x = ((4, 4, 4, 5, 4, 4, 4, 4, 4, 4, 5, 5, 3, 5), (4, 4, 4, 5, 5, 6, 4, 5, 4, 4, 4, 5, 2, 4), (5, 4, 2, 6, 2, 5, 6, 4, 5, 6, 2, 6, 5, 3), (3, 3, 5, 3, 5, 3, 5, 3, 3, 5, 5, 3, 4, 4), (4, 4, 4, 5, 4, 3, 5, 4, 4, 5, 4, 5, 4, 5), (3, 3, 6, 2, 5, 4, 5, 4, 3, 5, 4, 2, 6, 3), (4, 4, 2, 5, 2, 5, 5, 5, 4, 5, 2, 5, 5, 3), (1, 1, 7, 2, 5, 3, 5, 2, 1, 5, 4, 1, 8, 3), (5, 5, 4, 4, 3, 6, 5, 6, 5, 5, 2, 4, 5, 2), (3, 3, 2, 6, 2, 4, 5, 3, 3, 5, 3, 6, 5, 5), (3, 3, 4, 4, 4, 5, 4, 3, 3, 4, 5, 4, 4, 5), (5, 5, 5, 2, 5, 5, 3, 5, 5, 3, 4, 2, 4, 3), (6, 6, 1, 6, 3, 4, 5, 5, 6, 5, 3, 6, 3, 3))
Indices start at 1.
(1, 1): 4
(9, 1): 5
(2, 8): 5
(4, 12): 3
(5, 7): 5
(9, 3): 4
(10, 1): 3
(3, 5): 2
(3, 10): 6
(12, 7): 3
(10, 8): 3
(6, 3): 6
(8, 7): 5
(5, 3): 4
(1, 4): 5
(7, 6): 5
(3, 4): 6
(5, 12): 5
(10, 7): 5
(3, 6): 5
(12, 1): 5
(7, 9): 4
(1, 8): 4
(2, 1): 4
(5, 9): 4
(8, 2): 1
(2, 10): 4
(5, 10): 5
(7, 7): 5
(11, 13): 4
(12, 12): 2
(4, 10): 5
(5, 13): 4
(10, 9): 3
(5, 4): 5
(1, 14): 5
(6, 5): 5
(12, 11): 4

W =
[[ 22.7 -21.9  78.1   4.5]
 [ -5.9  77.8  10.9  13.0]
 [ -2.0 -53.7 -46.1 -30.0]
 [  9.2 -61.5 -40.8 -33.5]
 [-38.4  42.8 -33.6  42.8]
 [ 23.5 -21.4  60.6 -10.0]
 [-25.3 -14.7 -33.9  24.0]
 [-15.1   7.8 -54.5 -41.8]
 [ -6.2  27.2  59.6  31.7]
 [-14.4 -28.7 -62.1 -33.5]
 [  3.5 -61.2 -46.7 -34.3]
 [ -6.7  12.4  45.4  34.0]]
Indices start at 1.
(1, 1): 22.7
(7, 4): 24.0
(3, 4): -30.0
(6, 3): 60.6
(6, 2): -21.4
(5, 3): -33.6
(7, 3): -33.9
(11, 3): -46.7
(2, 2): 77.8
(3, 3): -46.1
(4, 2): -61.5
(10, 2): -28.7
(2, 4): 13.0
(8, 2): 7.8
(4, 4): -33.5
(11, 1): 3.5
(1, 4): 4.5
(3, 2): -53.7
(3, 1): -2.0
(11, 2): -61.2
(12, 2): 12.4
(9, 2): 27.2
(6, 1): 23.5
(5, 1): -38.4

m =
0.058	-0.019	0.126	-0.043	-0.184	-0.205	-0.030	-0.010	0.051	-0.016	-0.027	0.092	-0.171	-0.016	0.059
0.087	-0.124	-0.040	-0.094	0.060	0.093	-0.098	0.249	0.098	-0.108	-0.104	-0.154	0.036	-0.113	-0.181
-0.159	0.082	-0.200	0.122	0.035	0.043	0.129	-0.123	-0.151	0.096	0.104	-0.070	0.033	0.098	-0.066
-0.046	0.025	-0.102	0.036	-0.133	-0.170	0.034	-0.021	-0.023	0.027	0.033	-0.032	-0.107	0.026	-0.052
-0.116	-0.151	0.018	-0.190	-0.043	-0.024	-0.180	-0.282	-0.159	-0.162	-0.175	-0.042	-0.055	-0.166	-0.010
0.056	-0.147	-0.109	-0.116	-0.017	-0.020	-0.122	0.196	0.078	-0.131	-0.118	-0.182	-0.023	-0.126	-0.242
-0.134	0.076	-0.190	0.113	0.054	0.068	0.115	-0.075	-0.114	0.086	0.103	-0.066	0.049	0.089	-0.075
Indices start at 1.
(1, 1)	0.058
(2, 4)	-0.094
(2, 7)	-0.098
(1, 12)	0.092
(4, 12)	-0.032
(6, 5)	-0.017
(6, 9)	0.078
(1, 2)	-0.019
(6, 14)	-0.126
(3, 5)	0.035
(6, 3)	-0.109
(7, 6)	0.068
(5, 4)	-0.190
(6, 8)	0.196
(7, 7)	0.115
(1, 14)	-0.016
(3, 9)	-0.151
(2, 8)	0.249
(1, 15)	0.059
(4, 15)	-0.052
(7, 4)	0.113
(6, 12)	-0.182
(2, 1)	0.087
(5, 8)	-0.282
(2, 9)	0.098
(4, 10)	0.027
(3, 3)	-0.200
(4, 4)	0.036
(2, 3)	-0.040
(3, 11)	0.104
(2, 15)	-0.181
(6, 6)	-0.020
(7, 13)	0.049
(5, 9)	-0.159
(6, 2)	-0.147
(6, 13)	-0.023

arr =
[[-17.8  24.3  35.7  56.7 -40.1  -9.1 -32.6 -13.5  16.7 -29.2 -49.7 -21.8
  -42.7  15.6 -24.7 -25.5]
 [ -5.8  10.8  72.4  66.5 -16.8 -52.9   9.9 -46.3   3.4  37.2 -52.5 -38.8
  -25.7  35.7   2.4 -32.9]
 [-13.1  20.7  42.6  49.4 -41.6 -36.4 -28.8 -12.6  19.2 -13.3 -57.5 -22.8
  -36.4  17.5 -28.3 -26.9]
 [-12.2  15.8  -1.1  51.8 -23.4  -7.9 -53.8 -17.9   0.7 -34.9 -31.8 -28.7
   -1.4   8.2   5.6 -28.9]
 [-12.4   8.1  61.0  69.5 -29.6 -39.3   2.9 -44.2   1.3  48.9 -55.2 -37.4
  -21.7  38.1 -12.2 -41.9]
 [-13.1  10.4  54.6  63.4 -49.5 -37.9 -13.0 -28.2   3.3  18.5 -71.8 -35.9
  -24.3  30.5 -22.5 -40.9]
 [ -9.7  10.4  52.0  59.0 -49.3 -45.1 -22.9 -17.5  11.0  25.5 -69.2 -31.9
  -34.4  27.9 -26.5 -36.9]
 [-27.1  27.3  26.0  58.5 -40.6  -6.0 -41.8 -14.3  10.2 -26.2 -41.2 -23.1
  -28.6  12.6 -16.2 -26.5]
 [-19.2  25.5  34.8  55.8 -40.8  -8.4 -32.9 -13.7  15.1  -3.3 -50.7 -21.5
  -31.1  15.4 -24.7 -25.6]
 [-10.5   5.2  53.1  60.5 -49.8 -12.6 -15.1 -23.4   6.2  27.2 -71.9 -34.0
  -33.6  29.1 -24.7 -34.1]
 [-14.8   8.2  59.9  60.8 -32.8 -36.8   1.0 -44.1   0.4  49.2 -55.3 -37.5
  -26.5  38.7 -14.7 -40.4]
 [-22.0  29.6  13.7  61.6 -35.1 -25.4 -49.5 -19.5   4.6 -24.4 -33.6 -27.2
  -23.2  14.6  -0.2 -26.2]]
Indices start at 1.
(1, 1) => -17.8
(5, 6) => -39.3
(8, 15) => -16.2
(7, 14) => 27.9
(4, 3) => -1.1
(7, 11) => -69.2
(8, 14) => 12.6
(4, 15) => 5.6
(2, 9) => 3.4
(7, 4) => 59.0
(4, 11) => -31.8
(3, 7) => -28.8
(7, 12) => -31.9
(7, 3) => 52.0
(10, 11) => -71.9
(8, 6) => -6.0
(12, 2) => 29.6
(2, 13) => -25.7
(6, 11) => -71.8
(6, 12) => -35.9
(1, 14) => 15.6
(10, 9) => 6.2
(9, 6) => -8.4
(7, 16) => -36.9
(2, 11) => -52.5
(9, 11) => -50.7
(3, 1) => -13.1
(5, 13) => -21.7
(5, 7) => 2.9
(10, 1) => -10.5
(3, 2) => 20.7
(12, 8) => -19.5
(8, 2) => 27.3

a =
[[ 182  325 -238  263  292]
 [ -88  277  460  262  285]
 [-197   45 -143   67   55]
 [ 260  -23   -3  -34  -19]
 [ 289 -203 -176 -192 -189]
 [ 280  -99 -561 -110 -107]
 [-109 -232   53 -173 -195]
 [-471  547  755  531  549]
 [ 239  307 -278  242  273]
 [ 175   59 -222   41   55]
 [-605    6  558   86   57]
 [-217 -122  261  -66  -84]]
Indices start at 1.
(1, 1)	182
(10, 1)	175
(8, 2)	547
(2, 1)	-88
(4, 2)	-23
(8, 1)	-471
(12, 5)	-84
(11, 1)	-605
(6, 1)	280
(3, 3)	-143
(2, 3)	460
(9, 4)	242
(1, 2)	325
(1, 3)	-238
(6, 3)	-561
(5, 1)	289
(5, 5)	-189
(8, 3)	755
(6, 5)	-107
(4, 3)	-3
(3, 1)	-197
(2, 5)	285
(1, 4)	263
(5, 4)	-192
(4, 4)	-34
(9, 2)	307
(8, 4)	531
(2, 2)	277
(5, 2)	-203
(3, 2)	45
(7, 3)	53
(7, 5)	-195
(12, 4)	-66
(11, 2)	6
